[ 3 -3  3 10 16  8  3 -2 -1  4 14  9 -4  1  5 13  9  7  5  9 12 26  0  1
  3  4]	HT, (66)
[  0   1   1   8   8  -4   0   0 -14  12 -14  -1   1 -19  -7  -6   2  -6
  12   5   8  17   7  -5   1   2]	Tj, (68)
[  5  -7 -16  32  32  14  -2   0  -3  23  32 -13  -6  -4   1  -2 -18 -10
  27  11  32  18  24  -8   6  -3]	Tj, (73)
[ 10  -8 -11  26  34  15  -5  -8  11  13  36  -5  -4  19   1  -5   2 -12
  35   5  14   4  26   6   9  10]	Tj, (73)
[ 15  -1  -9  27  38  15   8 -11   6  -3  37 -15 -13   2   4  25   4   4
  17   6  32  22  15 -17  14   3]	HT, (66)
[  0  -9  10 -16   9  38 -19   5  14   2 -10   4  14 -13   1  13  14  -1
  -6   5  -3  10 -19   0   1  13]	HT, (73)
[  0  -3 -13  11  25  15   1  -1   3   8  18 -14  -5  -2   3   9  -3  -4
  23   4  13   0  17  -8  11   5]	Tj, (66)
[  6  -6 -13  15  75  14   0  -6  -4  14  33 -11 -14   4  -2  12   6  -5
  26 -13  19   1  14  -9   5  15]	Tj, (73)
[ 1 -2  0  4 23 14 -9 11  1 -1 20 -3 -2 -5  3 18 11  7 10 10 20 12  0 -6
  5  3]	HT, (73)
[  4  -4 -18  31  40  19   4 -10  11   0  42 -42   2  -5   0   3   7 -26
  22  -5  40   8  35  -9  23  -3]	Tj, (66)
[  7  -9 -12  28  35   6  -8  -7   0  13  43 -14  -5   8   4   9  -3  -6
  20   4  26  19  22 -12   3   7]	Tj, (66)
[ 12   5   8  19   4  -6  -2  -5 -17   9  18 -13  -4   0   2   1  -1  -7
  17  16   5   8   0  -4  -3  -7]	HT, (68)
[  2   7   3  17  27  13  -1  -8  -2  -6  29 -16  -7  -3   9  19  13   5
  11   8  20  21  16 -10   7   4]	HT, (66)
[  6   0   3  16  28  18  -4 -14   0  -1  38 -11  -2   0  10  30   8   4
   7  10  26  29   1 -13  -3   7]	HT, (66)
[14 -5 -9 20 25 13  1 -9  4 11 32 -9 -6  8 -1 -7 -2 -5 15 -3 18 12 26 -6
  6 12]	Tj, (66)
[  3   2 -10  23   5   1   2   1 -16  10   5  -4   7   1  -7 -10  -2  -8
  18 -14  -5  14  12  -4   7  -5]	Tj, (68)
[ 8 -9  2  8 24  9 -3 -2 -3  7  5  7 -8  0  9 18  4 -3  8 10 10 23  4 -6
  4  5]	HT, (66)
[  5  -4  -7  16  25  18  -7   3   5   6  35 -16  -7  -1  -5   4   5  -5
  15  -5  19   8  18 -24   1   5]	Tj, (66)
[  3  -9  -1  16  34  12  -3  -7   0  -3  24 -11 -10 -15   5  23  18   5
   3   7  25  33  21 -13   6   5]	HT, (73)
[  3  -1  -1   0  14   7  -1  -1   5 -12   4  -6  -1  -4  -4  17   3   5
   2  -2  15  15   9  -6   3  10]	HT, (73)
[ -3  -3   4 -11   3   8  -3   1   2   1   5  -2   8 -17  -7  14  13   5
 -15  -4   0  29  -5  -8   0   8]	HT, (66)

[ 12  -1  11  13   8  -8   6 -16  13   2  19  11 -10   9   0   2   4  -4
  -7   1   8  -9 -11   1  -9 -17]	<86>, Cr
[-10  20  -7  -1  13  -5  -6  11  10  15   3  -8  -8   5  -8   4  -1  13
  -7   3   4 -12  -8   1  -5   7]	<90>, RF
[ 10  14   8   5   6  -4  16  -7  12  -3  31  21  14   7   4   0 -20   4
 -25  -8  12  -5 -18  10   6   4]	<86>, RF
[ 28  15  10   9  -6 -34   6   5 -13  -2  17  -3 -17  19  -8 -16  -7   7
  33  -3   5 -12   2   0   8   7]	<86>, MQ
[ 23  25   8   9  -8 -23  -2  -4  -1  -3  -7  10   4  14   2  -4  -5  10
 -19  -9   6 -15   6  -1  -2  -7]	<86>, RF
[-5  4  0  3  7  5 12 11 18  3 28 -1 11 -2 20 -2  2 11 13  6 -3 -6 -3 10
  8  1]	<86>, SM
[ -1  -2   5  -5  14  21  11  -6  17  10  29  13  12   1  -4  -4   2  -5
 -32  -3  16 -10 -13   8  -6  -5]	<86>, RF
[  5   4   1   7  12  14  15   9  24   5  28  20  16   3   4  -5   0 -15
 -38  -2   8   5  -4   2   0  -2]	<86>, RF
[  6  -6  -5  -3  20  38  -9 -11  34   3  37  13  20 -13  10   6  15   1
 -46   3  11   7 -16  11 -11   6]	<86>, SM
[ 46   5   5   6   8  15   9 -13  15   6  45  11  11  -4  18   1   0   1
 -18   0  16   1 -11  12   6   1]	<86>, RF
[ -7  -1 -19  10 -19   7   4   6  18   8   0 -10   5  -1  27  -4   1  22
  14   1  -4  -1  -7   6   2  -7]	<90>, SM
[ 10   3   2   7  -5  -4  26 -17  -1  -5  -9  15  -3  10  -6  -6   0   8
   8  13 -15 -10  -9  -1  -3 -14]	<86>, Cr
[ 10   7   1  13   0  -7  18 -20  -2  -1  17  14  -6   6   1  -1   1   1
 -20  -7  -3 -14 -33  -4   4 -20]	<86>, Cr
